Here is a tiny trained network, its code and every weight. The questions are about switching its units off for an input and a class, where a switched-off unit gives its printed mean instead of its output.

import numpy as np


def w(rows, s, z=0):
    codes = np.array(rows[::2]) - 128.0
    scale = np.full(codes.shape[1], s)
    scale[-1] = z or s
    return codes * scale


def f(y):
    return np.maximum(y, 0)


def log_softmax(a):
    a = a - a.max(-1, keepdims=True)
    return a - np.log(np.exp(a).sum(-1, keepdims=True))


def net(x, mask):
    res = np.array(x, float).reshape(1, 6) / 4 @ E
    y = f(res @ A[0][:, :-1].T + A[0][:, -1])
    res = res + np.where(mask, y, B[0][:, -1]) @ B[0][:, :-1]
    return log_softmax(res[-1] @ U[:, :-1].T + U[:, -1])


A, B = {}, {}
E = w([
[179,44,138,238,47,158,79,145,181,33,129],'x0',
[130,130,128,144,136,129,129,122,122,134,128],'x1',
[121,136,123,132,129,127,128,130,130,120,128],'x2',
[136,133,132,118,120,135,127,142,136,132,127],'x3',
[118,140,20,106,41,245,74,69,11,146,128],'x4',
[222,205,182,97,120,153,179,7,115,23,129],'x5',
],0.011)
A[0] = w([
[97,205,95,6,232,75,169,108,87,208,90,45],'neuron 1',
[187,183,157,91,138,163,169,59,136,53,153,65],'neuron 2',
[134,119,234,133,207,1,171,154,202,123,115,102],'neuron 3',
[123,104,103,138,142,143,121,171,139,165,107,31],'neuron 4',
[108,87,93,174,155,121,89,216,119,195,122,67],'neuron 5',
[157,122,114,72,127,168,59,127,66,135,166,54],'neuron 6',
[108,204,119,75,163,105,196,128,94,205,144,29],'neuron 7',
[152,124,118,156,126,151,180,146,122,141,111,47],'neuron 8',
[100,79,97,123,148,87,63,176,123,150,119,55],'neuron 9',
[185,22,155,243,57,140,52,136,187,48,147,39],'neuron 10',
[182,183,198,115,126,155,138,46,126,82,126,64],'neuron 11',
[209,195,184,89,137,127,159,36,111,18,113,87],'neuron 12',
[128,136,136,135,137,133,115,127,132,131,112,79],'neuron 13',
[85,180,26,89,49,215,64,81,30,141,95,113],'neuron 14',
[106,151,205,133,147,57,153,164,180,103,108,89],'neuron 15',
[110,119,123,138,138,163,161,164,122,132,127,48],'neuron 16',
[154,145,72,125,143,107,84,112,141,126,143,68],'neuron 17',
[126,146,132,102,130,138,168,126,122,160,145,32],'neuron 18',
[131,134,77,133,108,160,108,80,82,145,105,55],'neuron 19',
[124,108,193,121,216,44,180,145,205,104,145,109],'neuron 20',
[183,163,159,109,124,135,145,110,97,79,132,49],'neuron 21',
[155,129,117,133,147,126,132,114,122,120,105,43],'neuron 22',
[110,126,46,97,67,240,84,63,71,155,156,91],'neuron 23',
[126,99,129,126,137,144,113,125,148,170,147,54],'neuron 24',
[196,159,139,118,148,171,161,83,143,96,104,38],'neuron 25',
[45,30,106,138,113,97,73,193,132,205,135,66],'neuron 26',
[116,103,110,113,113,123,149,110,147,131,99,76],'neuron 27',
[34,69,73,147,136,120,62,236,148,205,116,64],'neuron 28',
[72,175,154,14,208,108,150,106,96,203,154,41],'neuron 29',
[156,126,118,141,145,121,134,115,153,151,169,56],'neuron 30',
[173,70,118,207,88,143,99,151,160,69,116,7],'neuron 31',
[113,117,110,104,130,140,133,126,151,111,177,42],'neuron 32',
[161,60,133,187,86,148,110,146,158,79,113,1],'neuron 33',
[144,153,190,156,166,66,132,142,178,138,115,59],'neuron 34',
[163,136,161,82,85,114,167,94,112,80,105,45],'neuron 35',
[125,141,80,129,109,112,110,92,141,138,58,48],'neuron 36',
],0.0091,0.006)
B[0] = w([
[51,179,142,186,57,136,29,83,186,4,58,236],'neuron 1',
[123,179,104,65,188,73,181,92,143,200,142,197],'neuron 2',
[230,30,117,134,111,234,153,215,50,144,156,249],'neuron 3',
[126,134,145,104,143,93,135,126,119,141,130,147],'neuron 4',
[120,178,111,81,180,86,198,83,125,159,162,188],'neuron 5',
[163,95,111,132,129,152,141,189,150,115,125,166],'neuron 6',
[91,136,138,177,68,124,22,68,177,66,104,194],'neuron 7',
[126,136,123,135,140,126,121,144,115,119,118,128],'neuron 8',
[142,156,141,103,180,98,175,81,109,159,106,168],'neuron 9',
[32,184,135,155,97,175,1,57,201,32,59,238],'neuron 10',
[129,164,103,113,143,56,175,94,152,197,125,192],'neuron 11',
[111,173,96,67,196,7,191,96,141,209,174,224],'neuron 12',
[110,128,91,121,121,124,112,145,112,133,133,128],'neuron 13',
[205,40,151,175,122,218,176,222,68,130,168,255],'neuron 14',
[140,60,108,142,103,179,159,183,69,137,143,197],'neuron 15',
[142,122,137,104,135,120,133,105,118,127,135,132],'neuron 16',
[117,92,124,118,106,120,127,149,152,145,107,132],'neuron 17',
[115,131,110,97,128,131,97,127,160,103,139,142],'neuron 18',
[178,91,135,139,103,149,135,169,116,124,167,173],'neuron 19',
[206,44,158,171,78,215,169,205,70,163,169,228],'neuron 20',
[88,128,127,104,166,88,138,131,132,155,144,164],'neuron 21',
[108,130,109,107,100,120,137,131,107,135,110,130],'neuron 22',
[191,51,171,155,106,195,159,206,79,179,135,234],'neuron 23',
[129,118,137,109,132,126,154,89,120,131,120,136],'neuron 24',
[88,129,141,133,170,87,147,123,147,167,126,167],'neuron 25',
[133,193,118,68,196,23,181,107,138,180,153,208],'neuron 26',
[111,125,151,113,126,120,147,141,116,105,119,128],'neuron 27',
[141,183,126,81,169,24,205,73,162,214,168,221],'neuron 28',
[49,167,115,143,109,167,23,68,196,19,65,215],'neuron 29',
[94,128,125,126,129,140,131,143,119,135,140,131],'neuron 30',
[66,164,138,138,83,147,57,99,153,35,75,188],'neuron 31',
[111,95,131,161,137,114,148,134,149,113,143,128],'neuron 32',
[91,160,115,125,76,143,68,96,127,61,91,179],'neuron 33',
[156,109,98,144,110,175,126,168,76,158,146,184],'neuron 34',
[110,146,155,139,149,85,158,118,127,155,116,162],'neuron 35',
[127,97,134,109,142,138,121,127,99,128,148,136],'neuron 36',
],0.0072,0.02)
U = w([
[206,55,131,137,148,216,138,201,96,137,155,254],'0',
[150,177,118,87,217,1,165,81,150,179,153,110],'1',
[103,161,128,141,128,156,9,78,175,24,96,21],'2',
],0.0074,0.0018)

Each question gives the input, the list of numbers given to net, and the class t.
The units are the neurons (one row each of A and B). Each row of codes is followed by its name. A weight is (code - 128) times the scale printed after its matrix; where a second scale follows, it is the last column's (A, B and U).
mask holds one flag per neuron, in row order. A switched-off neuron (its flag False) gives its mean, the last column of its row in B, instead of its output. The means were averaged over made-up inputs and are rounded, as every weight is.
A unit's drop is (log p(t) with every unit on - log p(t) with that unit switched off) / (log p(t) with every unit on - log p(t) with every unit switched off).
The circuit of an input: a set's keep is (log p(t) with only the set's units on - log p(t) with every unit switched off) / (log p(t) with every unit on - log p(t) with every unit switched off). Starting from the 12 units with the biggest drops (on a tie, the unit counted first), units are removed one at a time, each time the one whose removal leaves the highest keep (on an exact tie, the one counted first), for as long as the keep stays at least 0.8.
circuit, biggest first: the units of the circuit, biggest drop first
most important unit: the unit with the biggest drop
k most important neurons: the k neurons with the biggest drops, biggest first
drop of u: that unit's drop, to one decimal
input [7,-7,-2,7,-4,4], class 2: circuit, biggest first -> [neuron 10]
input [-8,3,-1,-4,7,4], class 2: 3 most important neurons -> [neuron 1; neuron 29; neuron 7]
input [-3,8,7,-2,-2,-1], class 2: 2 most important neurons -> [neuron 14; neuron 23]
input [3,2,4,-7,-1,3], class 1: 4 most important neurons -> [neuron 1; neuron 29; neuron 12; neuron 7]
input [-7,0,0,7,-8,-4], class 0: 2 most important neurons -> [neuron 3; neuron 20]
input [0,6,3,-6,-7,6], class 0: 2 most important neurons -> [neuron 3; neuron 20]
input [-3,3,2,5,2,-1], class 2: 2 most important neurons -> [neuron 3; neuron 20]
input [-2,5,-8,-2,-8,8], class 0: 2 most important neurons -> [neuron 3; neuron 20]
input [7,-3,-1,2,5,-6], class 2: 2 most important neurons -> [neuron 10; neuron 31]
input [-8,7,-3,-1,6,-7], class 2: 3 most important neurons -> [neuron 1; neuron 29; neuron 7]
input [-3,-5,-2,-2,3,4], class 1: 2 most important neurons -> [neuron 3; neuron 20]
input [-6,-5,2,4,1,-6], class 1: 4 most important neurons -> [neuron 28; neuron 26; neuron 10; neuron 5]
input [4,2,-4,5,6,-8], class 1: 2 most important neurons -> [neuron 28; neuron 26]
input [-5,4,0,6,-7,-5], class 0: circuit, biggest first -> [neuron 3]
input [-5,1,3,8,-7,7], class 0: 4 most important neurons -> [neuron 3; neuron 20; neuron 15; neuron 28]
input [-5,1,-2,-1,-5,-1], class 0: 3 most important neurons -> [neuron 3; neuron 20; neuron 10]
input [6,-7,4,-1,-5,-6], class 1: 3 most important neurons -> [neuron 28; neuron 26; neuron 1]
input [-7,3,0,1,-8,-1], class 0: drop of neuron 3 -> 2.3
input [2,1,-2,-5,-2,-3], class 1: drop of neuron 14 -> 0.4
input [3,4,-3,5,-3,-4], class 1: most important unit -> neuron 14
input [1,-2,4,-4,5,-7], class 1: drop of neuron 28 -> 0.3
input [7,-5,6,4,-2,-5], class 2: drop of neuron 10 -> 1.5
